Here is a tiny trained network, its code and every weight. The questions are about switching its units off for an input and a class, where a switched-off unit gives its printed mean instead of its output.

import numpy as np


def w(rows, s, z=0):
    codes = np.array(rows[::2]) - 128.0
    scale = np.full(codes.shape[1], s)
    scale[-1] = z or s
    return codes * scale


def f(y):
    return y / 2 * (1 + np.tanh(0.7978845608 * (y + 0.044715 * y**3)))


def log_softmax(a):
    a = a - a.max(-1, keepdims=True)
    return a - np.log(np.exp(a).sum(-1, keepdims=True))


def net(x, mask):
    res = np.array(x, float).reshape(1, 6) / 4 @ E
    y = f(res @ A[0][:, :-1].T + A[0][:, -1])
    res = res + np.where(mask, y, B[0][:, -1]) @ B[0][:, :-1]
    return log_softmax(res[-1] @ U[:, :-1].T + U[:, -1])


A, B = {}, {}
E = w([
[216,212,6,217],'x0',
[132,132,134,128],'x1',
[76,186,249,253],'x2',
[248,29,202,178],'x3',
[126,126,130,129],'x4',
[126,124,121,132],'x5',
],0.0059)
A[0] = w([
[138,130,85,175,149],'n1',
[73,154,163,214,172],'n2',
[161,92,86,67,40],'n3',
[26,250,112,94,90],'n4',
[99,100,170,88,20],'n5',
[155,146,86,165,70],'n6',
[177,186,100,133,60],'n7',
[120,129,149,94,25],'n8',
[105,152,174,190,12],'n9',
[82,161,108,104,77],'n10',
[45,37,131,110,25],'n11',
[96,111,137,112,254],'n12',
[121,104,77,193,22],'n13',
[194,108,182,161,87],'n14',
],0.014,0.0077)
B[0] = w([
[116,177,201,138,183],'n1',
[95,137,52,42,250],'n2',
[5,87,63,130,180],'n3',
[207,25,159,166,255],'n4',
[2,145,191,228,151],'n5',
[63,163,208,161,160],'n6',
[21,158,190,151,162],'n7',
[64,96,157,153,119],'n8',
[27,71,25,124,160],'n9',
[169,63,132,179,155],'n10',
[91,180,126,199,173],'n11',
[180,247,159,138,237],'n12',
[57,99,188,163,130],'n13',
[183,59,119,149,182],'n14',
],0.009,0.0082)
U = w([
[169,186,112,86,240],'0',
[81,191,184,171,42],'1',
[182,184,95,80,215],'2',
[196,15,124,165,11],'3',
[64,105,12,25,47],'4',
[190,209,112,58,176],'5',
],0.011,0.012)

Each question gives the input, the list of numbers given to net, and the class t.
The units are the neurons (one row each of A and B). Each row of codes is followed by its name. A weight is (code - 128) times the scale printed after its matrix; where a second scale follows, it is the last column's (A, B and U).
mask holds one flag per neuron, in row order. A switched-off neuron (its flag False) gives its mean, the last column of its row in B, instead of its output. The means were averaged over made-up inputs and are rounded, as every weight is.
A unit's drop is (log p(t) with every unit on - log p(t) with that unit switched off) / (log p(t) with every unit on - log p(t) with every unit switched off).
The circuit of an input: a set's keep is (log p(t) with only the set's units on - log p(t) with every unit switched off) / (log p(t) with every unit on - log p(t) with every unit switched off). Starting from the 12 units with the biggest drops (on a tie, the unit counted first), units are removed one at a time, each time the one whose removal leaves the highest keep (on an exact tie, the one counted first), for as long as the keep stays at least 0.8.
circuit, biggest first: the units of the circuit, biggest drop first
unit that matters most: the unit with the biggest drop
k most important neurons: the k neurons with the biggest drops, biggest first
drop when u is switched off: that unit's drop, to one decimal
input [5,-6,7,-2,-6,-2], class 4: circuit, biggest first	n2; n9
input [6,-5,-8,3,0,-1], class 4: unit that matters most	n3
input [8,-2,-2,-8,4,-7], class 1: 2 most important neurons	n7; n6
input [4,3,5,0,0,-4], class 4: circuit, biggest first	n2; n12
input [-3,1,7,0,0,1], class 4: 2 most important neurons	n2; n9
input [7,1,4,2,-1,2], class 1: 2 most important neurons	n6; n7
input [-4,-3,7,6,-4,-7], class 4: 2 most important neurons	n2; n9
input [-8,4,-7,1,7,2], class 1: 4 most important neurons	n5; n11; n2; n12
input [-6,-4,-2,1,2,6], class 1: circuit, biggest first	n5; n11
input [8,1,-3,-2,2,-3], class 1: 2 most important neurons	n7; n6
input [-8,-6,-8,-5,-2,4], class 1: circuit, biggest first	n11; n5
input [-4,-3,-7,5,6,-5], class 4: 3 most important neurons	n3; n4; n1
input [6,-1,8,-5,-4,0], class 4: 3 most important neurons	n2; n9; n12
input [6,-1,1,-4,3,2], class 1: unit that matters most	n7
input [-7,5,-4,-4,-3,-2], class 1: 2 most important neurons	n5; n11
input [3,-5,-5,-6,4,6], class 3: circuit, biggest first	n4; n2
input [6,-2,8,-1,6,-5], class 4: 3 most important neurons	n2; n9; n12
input [-4,5,-4,-7,4,6], class 3: 3 most important neurons	n4; n10; n2
input [-7,-1,-4,-3,-2,3], class 1: drop when n2 is switched off	0.2
input [0,-3,-1,-8,0,-1], class 3: drop when n10 is switched off	0.1
input [-3,-2,4,-8,6,3], class 3: drop when n4 is switched off	1.1
input [-2,3,-5,-6,-5,3], class 3: drop when n3 is switched off	0.0
input [-8,-8,1,5,1,-6], class 1: circuit, biggest first	n5
